Below are the code and all the weights of a small trained network. Each question names an input and a class and asks about switching units off, where a switched-off unit gives its printed mean instead of its output.

import numpy as np


def w(rows, s, z=0):
    codes = np.array(rows[::2]) - 128.0
    scale = np.full(codes.shape[1], s)
    scale[-1] = z or s
    return codes * scale


def f(y):
    return y / 2 * (1 + np.tanh(0.7978845608 * (y + 0.044715 * y**3)))


def log_softmax(a):
    a = a - a.max(-1, keepdims=True)
    return a - np.log(np.exp(a).sum(-1, keepdims=True))


def net(x, mask):
    res = np.array(x, float).reshape(1, 6) / 4 @ E
    y = f(res @ A[0][:, :-1].T + A[0][:, -1])
    res = res + np.where(mask, y, B[0][:, -1]) @ B[0][:, :-1]
    return log_softmax(res[-1] @ U[:, :-1].T + U[:, -1])


A, B = {}, {}
E = w([
[111,105,104,134,188,156,192,31,138,107,107],'x0',
[128,17,104,149,70,147,90,133,227,130,178],'x1',
[190,184,155,132,117,115,201,164,168,162,227],'x2',
[53,135,105,101,221,33,72,173,133,100,89],'x3',
[121,135,213,248,120,151,87,80,146,161,149],'x4',
[197,134,127,158,151,120,125,72,137,158,85],'x5',
],0.012)
A[0] = w([
[73,141,125,40,133,61,130,210,102,75,174,122],'N0',
[122,54,142,178,116,125,97,131,155,163,209,125],'N1',
[135,48,157,180,108,108,122,85,254,170,221,115],'N2',
[67,121,161,191,126,164,115,150,129,66,139,144],'N3',
[140,94,82,22,86,183,241,102,143,81,149,124],'N4',
[106,153,131,152,205,146,71,71,114,84,114,144],'N5',
[124,77,130,177,135,155,99,86,127,130,45,125],'N6',
[118,137,84,67,149,175,160,128,135,82,116,119],'N7',
[185,168,123,154,85,128,168,149,175,95,79,140],'N8',
[196,182,188,177,53,172,153,139,137,196,161,122],'N9',
[229,134,100,149,64,81,125,138,132,173,127,124],'N10',
[101,159,120,142,120,160,145,134,154,99,160,108],'N11',
[213,168,122,141,80,120,197,139,100,179,130,87],'N12',
[122,133,119,117,172,109,110,156,114,135,162,101],'N13',
[138,240,124,207,249,69,198,65,115,162,134,118],'N14',
[126,138,115,135,98,78,163,105,132,142,116,1],'N15',
[80,96,176,170,94,153,87,92,169,130,196,129],'N16',
],0.012,0.019)
B[0] = w([
[90,188,24,96,87,29,128,185,100,186,130,227],'N0',
[103,140,110,214,134,145,176,156,197,74,55,205],'N1',
[199,95,67,224,234,161,121,164,236,133,2,245],'N2',
[67,117,164,211,138,135,127,154,102,104,143,175],'N3',
[152,58,81,141,111,100,216,58,99,92,223,223],'N4',
[134,120,122,62,96,100,121,70,73,135,62,185],'N5',
[101,120,133,110,106,146,18,73,101,91,78,186],'N6',
[135,115,107,143,154,94,155,94,61,118,185,171],'N7',
[196,110,162,95,133,52,85,89,118,152,181,167],'N8',
[148,236,174,187,77,215,65,119,124,169,241,249],'N9',
[180,87,176,84,133,215,58,186,161,124,170,191],'N10',
[128,113,155,144,60,56,156,142,123,125,129,140],'N11',
[144,140,143,3,117,209,92,164,228,87,227,194],'N12',
[77,111,145,99,143,184,133,200,173,79,132,144],'N13',
[130,146,249,77,193,179,228,150,164,138,55,221],'N14',
[123,65,187,107,161,148,73,154,109,120,179,126],'N15',
[76,172,87,232,105,86,118,89,123,180,116,204],'N16',
],0.0094,0.02)
U = w([
[79,175,204,83,239,114,201,130,85,126,82,163],'0',
[194,183,127,132,88,181,92,145,155,153,183,159],'1',
[154,75,66,205,191,114,101,145,205,132,57,140],'2',
[53,83,117,111,139,130,58,64,69,102,57,2],'3',
[95,170,158,229,91,154,111,139,119,155,146,104],'4',
[120,53,54,119,150,115,216,83,96,94,173,138],'5',
[156,41,119,110,102,131,41,162,116,128,90,121],'6',
[45,164,61,91,165,36,122,253,88,142,132,188],'7',
],0.013,0.0085)

Each question gives the input, the list of numbers given to net, and the class t.
The units are the neurons (one row each of A and B). Each row of codes is followed by its name. A weight is (code - 128) times the scale printed after its matrix; where a second scale follows, it is the last column's (A, B and U).
mask holds one flag per neuron, in row order. A switched-off neuron (its flag False) gives its mean, the last column of its row in B, instead of its output. The means were averaged over made-up inputs and are rounded, as every weight is.
A unit's drop is (log p(t) with every unit on - log p(t) with that unit switched off) / (log p(t) with every unit on - log p(t) with every unit switched off).
The circuit of an input: a set's keep is (log p(t) with only the set's units on - log p(t) with every unit switched off) / (log p(t) with every unit on - log p(t) with every unit switched off). Starting from the 12 units with the biggest drops (on a tie, the unit counted first), units are removed one at a time, each time the one whose removal leaves the highest keep (on an exact tie, the one counted first), for as long as the keep stays at least 0.8.
units of the circuit, in order: the units of the circuit, biggest drop first
most important unit: the unit with the biggest drop
top k neurons: the k neurons with the biggest drops, biggest first
drop of u: that unit's drop, to one decimal
input [-3,-1,6,6,1,7], class 0: most important unit => N14
input [-4,-7,-4,3,0,1], class 0: top 2 neurons => (N14 N16)
input [-5,-8,4,0,2,-6], class 7: top 2 neurons => (N0 N10)
input [-8,1,-3,-6,5,0], class 4: top 4 neurons => (N16 N9 N1 N3)
input [8,-3,4,-4,8,5], class 1: top 2 neurons => (N9 N12)
input [-2,-5,3,5,3,-4], class 7: top 2 neurons => (N0 N2)
input [2,-8,-8,6,7,-6], class 3: top 2 neurons => (N6 N5)
input [-6,3,4,8,6,-4], class 2: top 2 neurons => (N2 N1)
input [0,6,6,2,-8,7], class 5: top 2 neurons => (N4 N9)
input [-4,3,-6,5,7,8], class 3: top 2 neurons => (N6 N5)
input [-8,-2,-6,4,8,-3], class 3: top 2 neurons => (N9 N5)
input [5,7,7,-2,0,-2], class 2: drop of N2 => 1.1
input [8,0,-2,-5,0,3], class 5: drop of N4 => 0.5
input [8,-7,8,0,3,4], class 0: units of the circuit, in order => (N14)
input [-3,6,-4,-7,-3,-8], class 2: drop of N2 => 0.5
